Below are the code and all the weights of a small trained network. Each question names an input and a target symbol and asks about switching units off, where a switched-off unit gives its printed mean instead of its output.

import numpy as np


def w(rows, s, z=0):
    codes = np.array(rows[::2]) - 128.0
    scale = np.full(codes.shape[1], s)
    scale[-1] = z or s
    return codes * scale


def norm(h):
    return h / np.sqrt((h * h).mean(-1, keepdims=True) + 1e-5)


def f(y):
    return np.maximum(y, 0)


def softmax(a):
    e = np.exp(a - a.max(-1, keepdims=True))
    return e / e.sum(-1, keepdims=True)


def log_softmax(a):
    a = a - a.max(-1, keepdims=True)
    return a - np.log(np.exp(a).sum(-1, keepdims=True))


def net(x, mask):
    ids = ['αγδεζηθλμξπτφψω'.index(c) for c in x.split()]
    T = len(ids)
    res = E[ids] + P[:T]
    u = 0
    for l in range(3):
        q, k, v = (norm(res) @ M[l].T for M in (Q, K, V))
        z = softmax(np.where(np.tri(T) > 0, q @ k.T / 4**0.5, -1e9)) @ v
        res = res + np.where(mask[u], z, O[l][:, -1]) @ O[l][:, :-1]
        u += 1
        y = f(norm(res) @ A[l][:, :-1].T + A[l][:, -1])
        res = res + np.where(mask[u : u + 4], y, B[l][:, -1]) @ B[l][:, :-1]
        u += 4
    return log_softmax(norm(res)[-1] @ U[:, :-1].T + U[:, -1])


Q, K, V, O, A, B = {}, {}, {}, {}, {}, {}
E = w([
[94,113,111,168],'α',
[134,117,114,85],'γ',
[100,100,98,137],'δ',
[123,186,169,135],'ε',
[130,98,119,122],'ζ',
[120,119,123,147],'η',
[124,175,127,118],'θ',
[129,116,120,138],'λ',
[133,114,115,89],'μ',
[143,165,131,81],'ξ',
[120,157,104,123],'π',
[127,125,109,100],'τ',
[101,118,140,120],'φ',
[113,130,105,133],'ψ',
[172,252,144,103],'ω',
],0.0031)
P = w([
[167,213,67,146],'0',
[22,17,182,97],'1',
[30,28,139,69],'2',
[41,21,142,80],'3',
[56,35,152,83],'4',
[49,3,163,83],'5',
[55,45,147,71],'6',
[65,34,145,82],'7',
[74,23,144,81],'8',
[59,13,157,79],'9',
[56,2,141,98],'10',
],0.00036)
Q[0] = w([
[167,225,107,64],'L0H1',
[227,171,84,110],'L0H1',
[99,254,62,109],'L0H1',
[238,131,61,173],'L0H1',
],0.0033)
K[0] = w([
[205,205,111,119],'L0H1',
[238,158,147,75],'L0H1',
[176,254,75,104],'L0H1',
[192,107,144,70],'L0H1',
],0.0032)
V[0] = w([
[243,96,148,146],'L0H1',
[186,156,101,196],'L0H1',
[27,231,129,60],'L0H1',
[86,108,250,66],'L0H1',
],0.0012)
O[0] = w([
[156,219,156,69,49],'L0H1',
[170,86,171,33,55],'L0H1',
[95,79,173,141,255],'L0H1',
[6,164,80,61,179],'L0H1',
],0.0017,0.00087)
A[0] = w([
[41,50,127,31,218],'L0N1',
[124,246,229,93,255],'L0N2',
[84,135,123,42,198],'L0N3',
[150,163,129,4,151],'L0N4',
],0.002,0.00055)
B[0] = w([
[107,251,167,229,253],'L0N1',
[129,4,88,132,233],'L0N2',
[82,125,141,220,217],'L0N3',
[75,33,106,170,222],'L0N4',
],0.0017,0.0023)
Q[1] = w([
[52,63,106,215],'L1H1',
[14,66,57,206],'L1H1',
[95,166,206,188],'L1H1',
[38,4,65,198],'L1H1',
],0.0037)
K[1] = w([
[221,174,62,63],'L1H1',
[253,211,68,99],'L1H1',
[144,85,12,89],'L1H1',
[240,210,79,69],'L1H1',
],0.0038)
V[1] = w([
[93,47,138,219],'L1H1',
[159,252,102,186],'L1H1',
[144,111,5,86],'L1H1',
[218,22,170,150],'L1H1',
],0.0017)
O[1] = w([
[81,71,93,211,247],'L1H1',
[122,254,135,149,79],'L1H1',
[100,124,66,85,136],'L1H1',
[195,103,86,222,68],'L1H1',
],0.0021,0.0012)
A[1] = w([
[105,250,105,112,197],'L1N1',
[23,111,177,184,255],'L1N2',
[90,178,139,157,182],'L1N3',
[247,113,174,121,113],'L1N4',
],0.0021,0.00058)
B[1] = w([
[122,133,167,10,140],'L1N1',
[231,130,117,105,252],'L1N2',
[160,108,150,61,162],'L1N3',
[165,252,50,155,129],'L1N4',
],0.002,0.0037)
Q[2] = w([
[158,252,73,89],'L2H1',
[114,241,18,57],'L2H1',
[230,186,196,164],'L2H1',
[103,29,230,114],'L2H1',
],0.0035)
K[2] = w([
[100,97,3,153],'L2H1',
[71,146,11,159],'L2H1',
[183,42,101,75],'L2H1',
[181,125,243,165],'L2H1',
],0.0035)
V[2] = w([
[103,38,204,63],'L2H1',
[254,64,158,102],'L2H1',
[194,81,250,106],'L2H1',
[137,117,249,201],'L2H1',
],0.0024)
O[2] = w([
[58,98,38,74,247],'L2H1',
[197,148,6,53,175],'L2H1',
[88,200,16,67,169],'L2H1',
[58,203,59,186,151],'L2H1',
],0.0024,0.0013)
A[2] = w([
[232,123,154,141,61],'L2N1',
[195,109,64,135,49],'L2N2',
[146,44,113,90,2],'L2N3',
[89,89,1,102,93],'L2N4',
],0.0019,0.00057)
B[2] = w([
[98,117,133,38,148],'L2N1',
[118,124,6,136,160],'L2N2',
[156,209,97,170,173],'L2N3',
[99,146,160,197,254],'L2N4',
],0.0019)
U = w([
[120,132,143,180,85],'α',
[126,110,179,100,116],'γ',
[120,102,153,164,134],'δ',
[72,232,43,121,162],'ε',
[172,129,140,124,10],'ζ',
[199,175,120,189,153],'η',
[127,97,164,132,87],'θ',
[254,168,104,165,179],'λ',
[136,117,169,125,4],'μ',
[106,11,41,62,252],'ξ',
[142,182,202,39,91],'π',
[141,120,174,146,89],'τ',
[20,186,199,182,165],'φ',
[158,133,159,147,38],'ψ',
[144,221,165,46,103],'ω',
],0.008,0.0043)

Each question gives the input, a string of symbols that net reads in full, and the target symbol t.
The units are the heads (4 rows each of Q, K, V and O) and the neurons (one row each of A and B). Each row of codes is followed by its name. A weight is (code - 128) times the scale printed after its matrix; where a second scale follows, it is the last column's (O, A, B and U).
mask holds one flag per unit, layer by layer, with each layer's heads first. A switched-off unit (its flag False) gives its mean, the last column of its rows in O or B, instead of its output. The means were averaged over made-up inputs and are rounded, as every weight is.
A unit's drop is (log p(t) with every unit on - log p(t) with that unit switched off) / (log p(t) with every unit on - log p(t) with every unit switched off).
The circuit of an input: a set's keep is (log p(t) with only the set's units on - log p(t) with every unit switched off) / (log p(t) with every unit on - log p(t) with every unit switched off). Starting from the 12 units with the biggest drops (on a tie, the unit counted first), units are removed one at a time, each time the one whose removal leaves the highest keep (on an exact tie, the one counted first), for as long as the keep stays at least 0.8.
units of the circuit, in order: the units of the circuit, biggest drop first
unit that matters most: the unit with the biggest drop
k most important neurons: the k neurons with the biggest drops, biggest first
top k neurons in layer l: the k neurons of layer l with the biggest drops, biggest first
drop of u: that unit's drop, to one decimal
input δ ε ξ ε λ ξ γ ξ η τ, target ε: unit that matters most : L2H1
input φ ξ ξ, target φ: units of the circuit, in order : (L0H1; L2H1; L0N1)
input γ ξ γ ξ ξ ξ λ ξ λ μ φ, target φ: units of the circuit, in order : (L0N1; L0N2)
input ξ ξ δ ξ θ, target ξ: units of the circuit, in order : (L0N2; L2H1)
input ε φ ξ φ ξ μ, target ε: units of the circuit, in order : (L2H1; L0N1; L0N2)
input γ ε ξ ξ θ, target ξ: units of the circuit, in order : (L0N1; L0N2)
input ε ξ ψ ξ ξ τ, target ε: units of the circuit, in order : (L1H1; L0N1)
input α ε θ λ ξ λ φ ξ ε, target ε: units of the circuit, in order : (L2H1; L0N1; L0N3)
input φ γ η δ δ φ λ, target φ: units of the circuit, in order : (L2H1; L0N2; L0N1)
input π ε ε η π λ ε ξ π η, target ε: top 2 neurons in layer 1 : (L1N1; L1N3)
input η ω ξ ξ ε ε, target ε: units of the circuit, in order : (L2H1; L0N1)
input ξ ξ ξ λ ε, target ξ: units of the circuit, in order : (L0N2; L0N1)
input φ δ ξ ξ δ θ θ λ π, target φ: units of the circuit, in order : (L2H1; L1H1)
input φ λ ξ φ α ξ, target φ: units of the circuit, in order : (L2H1; L0H1; L0N1)
input ξ λ γ ξ ξ ξ ξ, target ξ: top 2 neurons in layer 0 : (L0N4; L0N2)
input λ ξ μ τ λ, target λ: 2 most important neurons : (L0N2; L0N4)
input φ φ δ φ ξ η φ μ θ, target φ: units of the circuit, in order : (L2H1)
input λ ξ ξ λ, target λ: top 2 neurons in layer 0 : (L0N4; L0N2)
input α λ ζ λ ξ π φ, target φ: 2 most important neurons : (L0N2; L0N4)
input λ η ξ μ φ π ξ μ, target λ: unit that matters most : L0H1
input ξ ζ ξ λ λ ξ ξ, target ξ: 2 most important neurons : (L0N4; L0N2)
input φ φ λ ξ ξ ξ ζ, target φ: 3 most important neurons : (L0N1; L0N2; L0N4)
input ε λ θ ξ ξ η, target ε: top 2 neurons in layer 0 : (L0N3; L0N4)
input ε ε π ζ, target ε: drop of L2H1 : 0.3
input λ ξ ξ μ γ ψ, target λ: drop of L0H1 : 0.9
input λ λ ξ λ ξ η, target λ: drop of L0H1 : 0.6
input ε ζ θ γ ξ ζ ξ δ γ, target ε: drop of L0N1 : 0.3
input η π λ φ ε ε λ ξ φ, target ε: top 2 neurons in layer 0 : (L0N4; L0N3)
input δ ξ ε ε λ, target ε: most important neuron : (L0N4)
